Here is a tiny trained network, its code and every weight. The questions are about switching its units off for an input and a class, where a switched-off unit gives its printed mean instead of its output.

import numpy as np


def w(rows, s, z=0):
    codes = np.array(rows[::2]) - 128.0
    scale = np.full(codes.shape[1], s)
    scale[-1] = z or s
    return codes * scale


def norm(h):
    return h / np.sqrt((h * h).mean(-1, keepdims=True) + 1e-5)


def f(y):
    return np.maximum(y, 0)


def log_softmax(a):
    a = a - a.max(-1, keepdims=True)
    return a - np.log(np.exp(a).sum(-1, keepdims=True))


def net(x, mask):
    res = np.array(x, float).reshape(1, 4) / 4 @ E
    u = 0
    for l in range(2):
        y = f(norm(res) @ A[l][:, :-1].T + A[l][:, -1])
        res = res + np.where(mask[u : u + 4], y, B[l][:, -1]) @ B[l][:, :-1]
        u += 4
    return log_softmax(norm(res)[-1] @ U[:, :-1].T + U[:, -1])


A, B = {}, {}
E = w([
[242,56,176,162,139,69,123,82,14,52],'x0',
[88,154,205,238,210,69,15,107,173,158],'x1',
[94,61,50,203,154,125,128,62,185,208],'x2',
[130,188,72,172,137,137,80,255,153,69],'x3',
],0.0076)
A[0] = w([
[122,126,74,230,197,61,41,181,133,95,137],'L0N0',
[151,168,177,111,105,90,144,106,111,122,1],'L0N1',
[159,62,179,145,141,23,132,93,155,169,147],'L0N2',
[91,201,159,140,146,122,57,175,254,174,111],'L0N3',
],0.009,0.0045)
B[0] = w([
[185,99,182,184,161,61,145,57,73,114,235],'L0N0',
[109,110,92,214,98,7,86,104,115,36,144],'L0N1',
[97,81,158,187,137,49,59,71,22,144,209],'L0N2',
[77,199,89,110,169,170,182,226,114,142,255],'L0N3',
],0.013,0.0092)
A[1] = w([
[74,180,126,179,165,154,101,148,188,178,112],'L1N0',
[76,88,139,109,74,169,130,168,139,172,18],'L1N1',
[152,179,184,96,98,129,109,164,72,73,98],'L1N2',
[154,92,249,131,176,42,92,113,100,91,252],'L1N3',
],0.012,0.0033)
B[1] = w([
[83,171,203,77,163,143,112,184,111,84,184],'L1N0',
[180,107,141,128,101,125,93,116,126,105,148],'L1N1',
[1,127,166,146,215,166,173,118,111,143,175],'L1N2',
[131,144,134,188,91,111,64,52,93,114,253],'L1N3',
],0.018,0.016)
U = w([
[213,94,53,53,71,138,181,162,159,115,1],'0',
[54,194,166,56,203,173,180,252,120,111,223],'1',
[108,99,147,213,177,24,82,32,46,144,221],'2',
],0.012,0.0058)

Each question gives the input, the list of numbers given to net, and the class t.
The units are the neurons (one row each of A and B). Each row of codes is followed by its name. A weight is (code - 128) times the scale printed after its matrix; where a second scale follows, it is the last column's (A, B and U).
mask holds one flag per neuron, layer by layer. A switched-off neuron (its flag False) gives its mean, the last column of its row in B, instead of its output. The means were averaged over made-up inputs and are rounded, as every weight is.
A unit's drop is (log p(t) with every unit on - log p(t) with that unit switched off) / (log p(t) with every unit on - log p(t) with every unit switched off).
The circuit of an input: a set's keep is (log p(t) with only the set's units on - log p(t) with every unit switched off) / (log p(t) with every unit on - log p(t) with every unit switched off). Starting from all 8 units, units are removed one at a time, each time the one whose removal leaves the highest keep (on an exact tie, the one counted first), for as long as the keep stays at least 0.8.
units of the circuit, in order: the units of the circuit, biggest drop first
top k neurons: the k neurons with the biggest drops, biggest first
drop when u is switched off: that unit's drop, to one decimal
input [2,-6,8,5], class 0: units of the circuit, in order	(L1N3 L0N2 L1N2 L0N3)
input [-2,-6,-2,3], class 1: units of the circuit, in order	(L1N3)
input [2,-5,4,1], class 0: top 2 neurons	(L0N0 L1N3)
input [1,-6,-6,0], class 1: top 2 neurons	(L0N0 L0N2)
input [0,-5,8,0], class 0: top 2 neurons	(L1N3 L0N3)
input [-5,-7,4,-1], class 0: top 2 neurons	(L0N3 L1N3)
input [-2,4,-8,5], class 1: top 2 neurons	(L0N3 L0N2)
input [-2,-7,7,-5], class 0: top 2 neurons	(L1N3 L0N0)
input [-3,3,0,8], class 1: drop when L0N3 is switched off	2.7
input [-4,-2,5,-4], class 1: drop when L1N3 is switched off	0.9
input [-8,8,4,7], class 1: drop when L0N3 is switched off	0.3
input [-4,0,7,-2], class 1: drop when L1N3 is switched off	0.0
